Below is a small trained network, with its code and all its weights. Each question gives an input and a class and asks what happens when units are switched off, that is, made to give their printed mean instead of their output.

import numpy as np


def w(rows, s, z=0):
    codes = np.array(rows[::2]) - 128.0
    scale = np.full(codes.shape[1], s)
    scale[-1] = z or s
    return codes * scale


def f(y):
    return np.maximum(y, 0)


def log_softmax(a):
    a = a - a.max(-1, keepdims=True)
    return a - np.log(np.exp(a).sum(-1, keepdims=True))


def net(x, mask):
    res = np.array(x, float).reshape(1, 5) / 4 @ E
    y = f(res @ A[0][:, :-1].T + A[0][:, -1])
    res = res + np.where(mask, y, B[0][:, -1]) @ B[0][:, :-1]
    return log_softmax(res[-1] @ U[:, :-1].T + U[:, -1])


A, B = {}, {}
E = w([
[150,121,179,76,2,213],'x0',
[105,108,119,134,111,108],'x1',
[48,203,69,154,134,181],'x2',
[55,3,160,109,186,204],'x3',
[47,167,245,205,113,117],'x4',
],0.0094)
A[0] = w([
[81,120,130,81,78,133,142],'n0',
[124,106,71,79,130,102,114],'n1',
[168,158,119,200,106,83,78],'n2',
[138,139,128,129,77,184,83],'n3',
[126,120,156,121,145,82,191],'n4',
[102,152,120,87,58,189,148],'n5',
[91,106,157,165,74,79,250],'n6',
[117,115,63,63,122,76,156],'n7',
[134,114,57,55,110,117,128],'n8',
[142,202,109,127,103,90,151],'n9',
[106,145,191,148,139,126,165],'n10',
[64,86,159,69,183,137,136],'n11',
[115,137,178,183,146,106,171],'n12',
[97,64,167,137,186,200,129],'n13',
[141,140,110,183,248,80,49],'n14',
[158,140,46,81,156,182,109],'n15',
[155,192,142,120,75,81,154],'n16',
[79,112,109,176,178,40,87],'n17',
[127,115,161,93,178,159,105],'n18',
[154,173,109,139,97,58,71],'n19',
[143,126,153,113,46,162,168],'n20',
[198,97,92,52,171,176,134],'n21',
[70,182,234,155,114,90,125],'n22',
[172,193,120,89,94,94,78],'n23',
[147,122,106,129,96,68,5],'n24',
[149,120,72,90,123,121,105],'n25',
[130,131,86,195,196,54,58],'n26',
[93,106,106,124,48,94,59],'n27',
],0.012,0.0014)
B[0] = w([
[134,119,139,127,163,161,180],'n0',
[43,161,164,79,48,87,191],'n1',
[108,79,42,200,105,67,202],'n2',
[194,156,103,89,189,168,191],'n3',
[116,179,158,154,163,102,167],'n4',
[210,93,152,90,187,115,221],'n5',
[108,142,178,103,133,118,192],'n6',
[70,176,221,122,136,90,202],'n7',
[71,214,185,129,119,26,213],'n8',
[147,88,85,163,135,148,217],'n9',
[71,193,142,169,69,66,189],'n10',
[121,69,80,200,71,107,213],'n11',
[93,174,169,121,109,64,194],'n12',
[83,81,67,172,68,118,234],'n13',
[201,128,156,54,232,230,253],'n14',
[99,173,125,146,82,119,225],'n15',
[146,79,54,163,65,148,219],'n16',
[151,109,170,92,192,203,231],'n17',
[91,107,133,204,121,81,173],'n18',
[130,77,97,190,118,118,212],'n19',
[238,120,221,65,204,229,216],'n20',
[59,146,125,122,147,72,235],'n21',
[75,168,177,169,171,35,243],'n22',
[126,86,99,138,144,112,213],'n23',
[96,115,113,113,92,127,172],'n24',
[61,151,122,127,108,93,194],'n25',
[158,98,185,86,204,255,244],'n26',
[142,82,126,63,154,134,163],'n27',
],0.0068,0.011)
U = w([
[87,249,158,102,110,61,255],'0',
[177,116,149,51,137,184,31],'1',
[124,50,24,173,97,115,68],'2',
],0.014,0.00047)

Each question gives the input, the list of numbers given to net, and the class t.
The units are the neurons (one row each of A and B). Each row of codes is followed by its name. A weight is (code - 128) times the scale printed after its matrix; where a second scale follows, it is the last column's (A, B and U).
mask holds one flag per neuron, in row order. A switched-off neuron (its flag False) gives its mean, the last column of its row in B, instead of its output. The means were averaged over made-up inputs and are rounded, as every weight is.
A unit's drop is (log p(t) with every unit on - log p(t) with that unit switched off) / (log p(t) with every unit on - log p(t) with every unit switched off).
The circuit of an input: a set's keep is (log p(t) with only the set's units on - log p(t) with every unit switched off) / (log p(t) with every unit on - log p(t) with every unit switched off). Starting from the 12 units with the biggest drops (on a tie, the unit counted first), units are removed one at a time, each time the one whose removal leaves the highest keep (on an exact tie, the one counted first), for as long as the keep stays at least 0.8.
circuit, biggest first: the units of the circuit, biggest drop first
k most important neurons: the k neurons with the biggest drops, biggest first
drop of u: that unit's drop, to one decimal
input [-7,-7,2,5,0], class 1: circuit, biggest first	n14
input [0,0,7,-7,-6], class 2: 3 most important neurons	n9, n16, n19
input [-8,-1,8,1,7], class 1: 3 most important neurons	n14, n26, n17
input [8,-1,6,3,7], class 1: 4 most important neurons	n20, n5, n8, n3
input [-7,8,-6,-2,6], class 1: 2 most important neurons	n26, n14
input [5,-4,4,6,-5], class 2: 3 most important neurons	n13, n14, n11
input [4,5,7,-8,-7], class 2: 2 most important neurons	n16, n9
input [2,3,4,-3,2], class 2: 2 most important neurons	n8, n14
input [6,-4,-8,-8,-6], class 2: 2 most important neurons	n16, n23
input [3,-8,7,4,-4], class 0: drop of n21	0.1
input [3,-1,-2,4,4], class 0: drop of n2	0.4
